Here is a tiny trained network, its code and every weight. The questions are about switching its units off for an input and a target symbol, where a switched-off unit gives its printed mean instead of its output.

import numpy as np


def w(rows, s, z=0):
    codes = np.array(rows[::2]) - 128.0
    scale = np.full(codes.shape[1], s)
    scale[-1] = z or s
    return codes * scale


def norm(h):
    return h / np.sqrt((h * h).mean(-1, keepdims=True) + 1e-5)


def f(y):
    return np.maximum(y, 0)


def softmax(a):
    e = np.exp(a - a.max(-1, keepdims=True))
    return e / e.sum(-1, keepdims=True)


def log_softmax(a):
    a = a - a.max(-1, keepdims=True)
    return a - np.log(np.exp(a).sum(-1, keepdims=True))


def net(x, mask):
    ids = ['αβδεηθλξπτφω'.index(c) for c in x.split()]
    T = len(ids)
    res = E[ids] + P[:T]
    q, k, v = (norm(res) @ M[0].T for M in (Q, K, V))
    z = softmax(np.where(np.tri(T) > 0, q @ k.T / 3**0.5, -1e9)) @ v
    res = res + np.where(mask[0], z, O[0][:, -1]) @ O[0][:, :-1]
    y = f(norm(res) @ A[0][:, :-1].T + A[0][:, -1])
    res = res + np.where(mask[1:13], y, B[0][:, -1]) @ B[0][:, :-1]
    return log_softmax(norm(res)[-1] @ U[:, :-1].T + U[:, -1])


Q, K, V, O, A, B = {}, {}, {}, {}, {}, {}
E = w([
[206,182,198,169],'α',
[102,4,62,142],'β',
[137,91,114,120],'δ',
[199,94,94,133],'ε',
[126,189,138,198],'η',
[111,113,236,125],'θ',
[119,121,126,70],'λ',
[92,124,131,210],'ξ',
[185,131,112,164],'π',
[171,107,69,166],'τ',
[105,151,185,133],'φ',
[139,181,111,109],'ω',
],0.022)
P = w([
[178,70,254,110],'0',
[88,143,133,142],'1',
[92,140,136,144],'2',
[92,139,137,144],'3',
[92,140,138,144],'4',
[89,141,139,143],'5',
[88,141,140,144],'6',
[89,141,140,145],'7',
[88,140,141,144],'8',
],0.0089)
Q[0] = w([
[73,94,102,104],'H1',
[94,233,50,2],'H1',
[199,98,224,106],'H1',
],0.018)
K[0] = w([
[83,74,95,125],'H1',
[69,243,43,107],'H1',
[149,163,252,77],'H1',
],0.017)
V[0] = w([
[214,88,140,80],'H1',
[141,1,134,214],'H1',
[163,156,112,213],'H1',
],0.0071)
O[0] = w([
[17,157,66,165,196],'H1',
[2,211,139,71,255],'H1',
[162,154,68,121,126],'H1',
],0.0066,0.0042)
A[0] = w([
[179,198,132,60,194],'N1',
[184,177,148,118,190],'N2',
[129,234,142,162,133],'N3',
[65,133,194,70,143],'N4',
[134,65,61,13,128],'N5',
[133,178,185,192,138],'N6',
[45,77,196,183,104],'N7',
[76,175,120,103,92],'N8',
[139,86,231,108,3],'N9',
[169,189,60,128,89],'N10',
[146,61,176,248,207],'N11',
[155,123,49,110,77],'N12',
],0.011,0.0052)
B[0] = w([
[199,177,79,90,175],'N1',
[116,151,56,80,199],'N2',
[161,38,167,136,245],'N3',
[179,44,93,116,237],'N4',
[165,70,252,157,193],'N5',
[141,104,136,217,242],'N6',
[75,198,65,97,249],'N7',
[171,178,154,127,188],'N8',
[175,190,198,62,169],'N9',
[145,103,133,52,191],'N10',
[62,191,137,84,254],'N11',
[82,147,85,204,161],'N12',
],0.015,0.006)
U = w([
[114,120,18,154,169],'α',
[224,216,155,130,218],'β',
[115,147,172,234,201],'δ',
[125,72,183,151,125],'ε',
[212,213,57,58,56],'η',
[25,39,174,118,111],'θ',
[15,208,126,168,63],'λ',
[150,65,105,7,128],'ξ',
[174,65,118,142,253],'π',
[219,70,197,55,91],'τ',
[89,208,174,54,228],'φ',
[95,207,94,115,82],'ω',
],0.013,0.0034)

Each question gives the input, a string of symbols that net reads in full, and the target symbol t.
The units are the heads (3 rows each of Q, K, V and O) and the neurons (one row each of A and B). Each row of codes is followed by its name. A weight is (code - 128) times the scale printed after its matrix; where a second scale follows, it is the last column's (O, A, B and U).
mask holds one flag per unit, heads first, then neurons. A switched-off unit (its flag False) gives its mean, the last column of its rows in O or B, instead of its output. The means were averaged over made-up inputs and are rounded, as every weight is.
A unit's drop is (log p(t) with every unit on - log p(t) with that unit switched off) / (log p(t) with every unit on - log p(t) with every unit switched off).
The circuit of an input: a set's keep is (log p(t) with only the set's units on - log p(t) with every unit switched off) / (log p(t) with every unit on - log p(t) with every unit switched off). Starting from the 12 units with the biggest drops (on a tie, the unit counted first), units are removed one at a time, each time the one whose removal leaves the highest keep (on an exact tie, the one counted first), for as long as the keep stays at least 0.8.
units of the circuit, in order: the units of the circuit, biggest drop first
most important unit: the unit with the biggest drop
top k neurons: the k neurons with the biggest drops, biggest first
drop when u is switched off: that unit's drop, to one decimal
input τ δ λ φ, target τ: top 4 neurons	[N4, N3, N9, N6]
input λ δ ε, target λ: units of the circuit, in order	[H1, N11, N12]
input τ π φ δ π λ π ε, target τ: top 3 neurons	[N5, N7, N10]
input φ τ π ε, target φ: units of the circuit, in order	[N11, H1, N4, N6]
input α λ β ε, target α: top 3 neurons	[N12, N3, N9]
input τ θ θ θ θ φ τ π, target ξ: units of the circuit, in order	[N3, N2, N11]
input λ δ δ β λ π, target λ: units of the circuit, in order	[H1, N11]
input θ η ε ξ α π φ, target θ: top 4 neurons	[N3, N4, N6, N1]
input π δ ξ π, target π: top 2 neurons	[N3, N7]
input λ ω δ α τ ε, target λ: top neuron	[N11]
input β ω θ α λ, target τ: top 2 neurons	[N5, N7]
input ξ δ π λ ε π θ π, target ξ: top 3 neurons	[N3, N10, N2]
input π δ η τ β φ, target π: top 2 neurons	[N4, N11]
input β δ η, target δ: top 4 neurons	[N3, N11, N6, N8]
input δ ω π λ θ τ ε, target δ: most important unit	N12
input λ θ β ε α θ ω π, target λ: top 3 neurons	[N11, N4, N6]
input α τ τ ω π, target α: drop when N4 is switched off	0.2
input τ β θ ω φ, target τ: drop when N9 is switched off	0.7
input θ π δ β π λ θ ε, target θ: drop when H1 is switched off	0.2
